Below are the code and all the weights of a small trained network. Each question names an input and a target symbol and asks about switching units off, where a switched-off unit gives its printed mean instead of its output.

import numpy as np


def w(rows, s, z=0):
    codes = np.array(rows[::2]) - 128.0
    scale = np.full(codes.shape[1], s)
    scale[-1] = z or s
    return codes * scale


def softmax(a):
    e = np.exp(a - a.max(-1, keepdims=True))
    return e / e.sum(-1, keepdims=True)


def log_softmax(a):
    a = a - a.max(-1, keepdims=True)
    return a - np.log(np.exp(a).sum(-1, keepdims=True))


def net(x, mask):
    ids = ['ΔΞΠΦΩαβγεζηλμστψ'.index(c) for c in x.split()]
    T = len(ids)
    res = E[ids] + P[:T]
    u = 0
    for l in range(3):
        r = res
        for j in range(2):
            rows = slice(2 * j, 2 * j + 2)
            q, k, v = (r @ M[l][rows].T for M in (Q, K, V))
            z = softmax(np.where(np.tri(T) > 0, q @ k.T / 2**0.5, -1e9)) @ v
            o = O[l][rows]
            res = res + np.where(mask[u + j], z, o[:, -1]) @ o[:, :-1]
        u += 2
    return log_softmax(res[-1] @ U[:, :-1].T + U[:, -1])


Q, K, V, O = {}, {}, {}, {}
E = w([
[130,128,224,51,178,99],'Δ',
[133,119,141,67,30,118],'Ξ',
[121,92,131,121,4,154],'Π',
[118,63,229,71,106,124],'Φ',
[98,158,127,81,69,181],'Ω',
[64,165,205,152,89,135],'α',
[137,167,86,121,107,67],'β',
[69,85,71,114,162,181],'γ',
[89,97,162,65,211,146],'ε',
[127,143,179,177,128,70],'ζ',
[97,34,108,163,157,118],'η',
[123,57,208,165,62,72],'λ',
[131,141,96,220,84,131],'μ',
[157,204,80,171,142,30],'σ',
[183,65,128,131,120,66],'τ',
[104,72,133,209,112,155],'ψ',
],0.016)
P = w([
[115,248,189,207,110,123],'0',
[163,116,104,140,99,90],'1',
[70,109,115,124,134,81],'2',
[165,144,102,122,123,173],'3',
[161,91,81,133,109,126],'4',
[58,101,108,117,132,84],'5',
[172,137,104,100,137,185],'6',
[155,77,83,125,126,134],'7',
[50,103,104,115,129,86],'8',
[190,121,111,82,156,190],'9',
[151,63,90,120,129,137],'10',
[40,95,103,105,120,85],'11',
],0.016)
Q[0] = w([
[71,165,104,30,137,93],'L0H1',
[102,88,171,166,148,14],'L0H1',
[254,121,141,218,141,235],'L0H2',
[168,93,93,96,162,213],'L0H2',
],0.0085)
K[0] = w([
[162,171,223,124,112,107],'L0H1',
[98,144,161,187,76,39],'L0H1',
[112,17,3,108,233,130],'L0H2',
[163,123,92,54,160,209],'L0H2',
],0.0062)
V[0] = w([
[204,202,118,58,86,177],'L0H1',
[73,144,68,73,205,170],'L0H1',
[107,176,148,13,26,157],'L0H2',
[121,110,79,2,51,54],'L0H2',
],0.0061)
O[0] = w([
[129,151,161,184,142,178,153],'L0H1',
[118,157,163,118,246,144,41],'L0H1',
[113,146,54,116,112,76,253],'L0H2',
[201,167,139,54,106,99,89],'L0H2',
],0.013,0.0034)
Q[1] = w([
[6,134,101,142,125,73],'L1H1',
[59,164,132,32,90,127],'L1H1',
[85,105,99,142,124,130],'L1H2',
[142,139,109,116,87,136],'L1H2',
],0.012)
K[1] = w([
[72,184,110,178,84,83],'L1H1',
[127,183,115,68,97,150],'L1H1',
[1,90,185,197,89,164],'L1H2',
[196,190,199,133,103,150],'L1H2',
],0.0086)
V[1] = w([
[119,94,2,208,142,208],'L1H1',
[121,60,105,97,121,119],'L1H1',
[136,172,140,194,126,115],'L1H2',
[209,137,88,94,154,124],'L1H2',
],0.0096)
O[1] = w([
[133,137,80,223,123,154,187],'L1H1',
[96,6,156,183,141,55,98],'L1H1',
[86,132,185,123,222,103,182],'L1H2',
[104,137,105,177,126,110,2],'L1H2',
],0.012,0.0082)
Q[2] = w([
[246,135,139,118,125,160],'L2H1',
[102,166,151,91,166,123],'L2H1',
[180,133,122,121,126,144],'L2H2',
[114,124,86,121,103,145],'L2H2',
],0.013)
K[2] = w([
[209,48,2,47,141,106],'L2H1',
[124,164,163,94,94,168],'L2H1',
[202,65,30,93,68,140],'L2H2',
[126,130,100,127,214,77],'L2H2',
],0.0076)
V[2] = w([
[236,193,122,67,227,82],'L2H1',
[23,157,124,196,225,131],'L2H1',
[158,160,255,54,90,234],'L2H2',
[16,140,90,64,202,157],'L2H2',
],0.0068)
O[2] = w([
[77,112,2,135,99,121,56],'L2H1',
[229,134,73,186,124,86,222],'L2H1',
[133,65,116,98,104,155,253],'L2H2',
[122,145,193,89,219,137,218],'L2H2',
],0.0092,0.0041)
U = w([
[69,111,86,159,182,206,74],'Δ',
[183,130,113,121,69,215,47],'Ξ',
[76,142,132,187,110,155,199],'Π',
[164,168,183,101,157,82,120],'Φ',
[208,177,85,51,53,172,37],'Ω',
[157,193,129,97,114,255,49],'α',
[181,187,122,98,154,60,128],'β',
[155,145,138,74,213,175,133],'γ',
[90,177,121,54,190,91,172],'ε',
[81,203,203,130,173,102,254],'ζ',
[169,97,93,109,153,114,179],'η',
[129,128,200,86,143,147,15],'λ',
[158,118,116,167,112,196,167],'μ',
[149,190,56,113,142,94,228],'σ',
[54,106,151,165,130,105,194],'τ',
[140,96,164,160,167,170,122],'ψ',
],0.0074,0.0038)

Each question gives the input, a string of symbols that net reads in full, and the target symbol t.
The units are the heads (2 rows each of Q, K, V and O). Each row of codes is followed by its name. A weight is (code - 128) times the scale printed after its matrix; where a second scale follows, it is the last column's (O and U).
mask holds one flag per head, layer by layer. A switched-off head (its flag False) gives its mean, the last column of its rows in O, instead of its output. The means were averaged over made-up inputs and are rounded, as every weight is.
A unit's drop is (log p(t) with every unit on - log p(t) with that unit switched off) / (log p(t) with every unit on - log p(t) with every unit switched off).
The circuit of an input: a set's keep is (log p(t) with only the set's units on - log p(t) with every unit switched off) / (log p(t) with every unit on - log p(t) with every unit switched off). Starting from all 6 units, units are removed one at a time, each time the one whose removal leaves the highest keep (on an exact tie, the one counted first), for as long as the keep stays at least 0.8.
circuit, biggest first: the units of the circuit, biggest drop first
unit that matters most: the unit with the biggest drop
which heads matter: for each layer, one digit per head in row order, 1 if its drop is at least 0.15 and else 0, layers parted by /
input ψ η Ξ, target ψ: unit that matters most : L0H2
input μ Ω Φ, target μ: circuit, biggest first : [L0H2, L1H1, L2H1]
input Ξ λ Ω γ τ β Ω Ω η, target ε: circuit, biggest first : [L1H1, L0H2]
input Ω Δ Ξ Ξ Ξ Φ γ τ Ω Π ζ Π, target σ: circuit, biggest first : [L2H1, L1H1, L0H2, L1H2]
input ψ α ψ, target ψ: circuit, biggest first : [L0H2, L2H1]
input σ β ε Φ ε Π, target α: circuit, biggest first : [L1H1, L0H2]
input Ω Ξ ε Ω Φ ψ Ξ α Π ε ψ, target ψ: circuit, biggest first : [L1H1, L2H1]
input Ξ τ Φ ζ ζ Ω Ω Φ ψ γ η Ξ, target ε: which heads matter : 01 / 10 / 10
input Δ α η Ω λ σ τ Ω Ξ Ω Ξ γ, target Δ: which heads matter : 00 / 10 / 11
input λ Ω Ξ Π Ξ ε Φ, target λ: which heads matter : 00 / 10 / 10
input γ σ ψ σ μ Ξ Ω γ ζ τ Π σ, target β: circuit, biggest first : [L2H1, L0H2, L1H1]
input Ξ ε η, target ε: circuit, biggest first : [L1H1, L2H1]
input λ ζ ε Δ Ω τ, target λ: circuit, biggest first : [L0H1, L2H1, L1H1]
input Π ψ η ζ Ξ Ω ψ μ μ, target ζ: circuit, biggest first : [L2H1, L0H1]
input Ω Ω η Ξ Ξ ε Φ ε τ, target σ: circuit, biggest first : [L0H2, L1H1, L2H1, L1H2]
input λ μ Π Ω ε Ξ Ξ Ω Ξ, target λ: unit that matters most : L2H1
input γ σ Φ μ ε Δ Ξ τ Ξ Δ, target ε: circuit, biggest first : [L1H1, L2H1, L0H2]
input η η Ω Δ λ Ω Π ψ Φ, target Φ: which heads matter : 11 / 10 / 10
input ψ ε Ω Φ Ξ α μ Π α, target ψ: which heads matter : 01 / 11 / 10
input ψ ζ Ω β Φ Π, target ψ: unit that matters most : L0H2
input ε λ γ λ Φ, target λ: which heads matter : 10 / 11 / 10
input Π γ Ω, target ζ: which heads matter : 11 / 00 / 11
input Ω ε Φ Ξ Ω Ω Ω Δ α, target σ: which heads matter : 11 / 11 / 10
input α ε ε Π λ μ Ω ε Ω Ξ Φ ε, target γ: which heads matter : 11 / 11 / 01
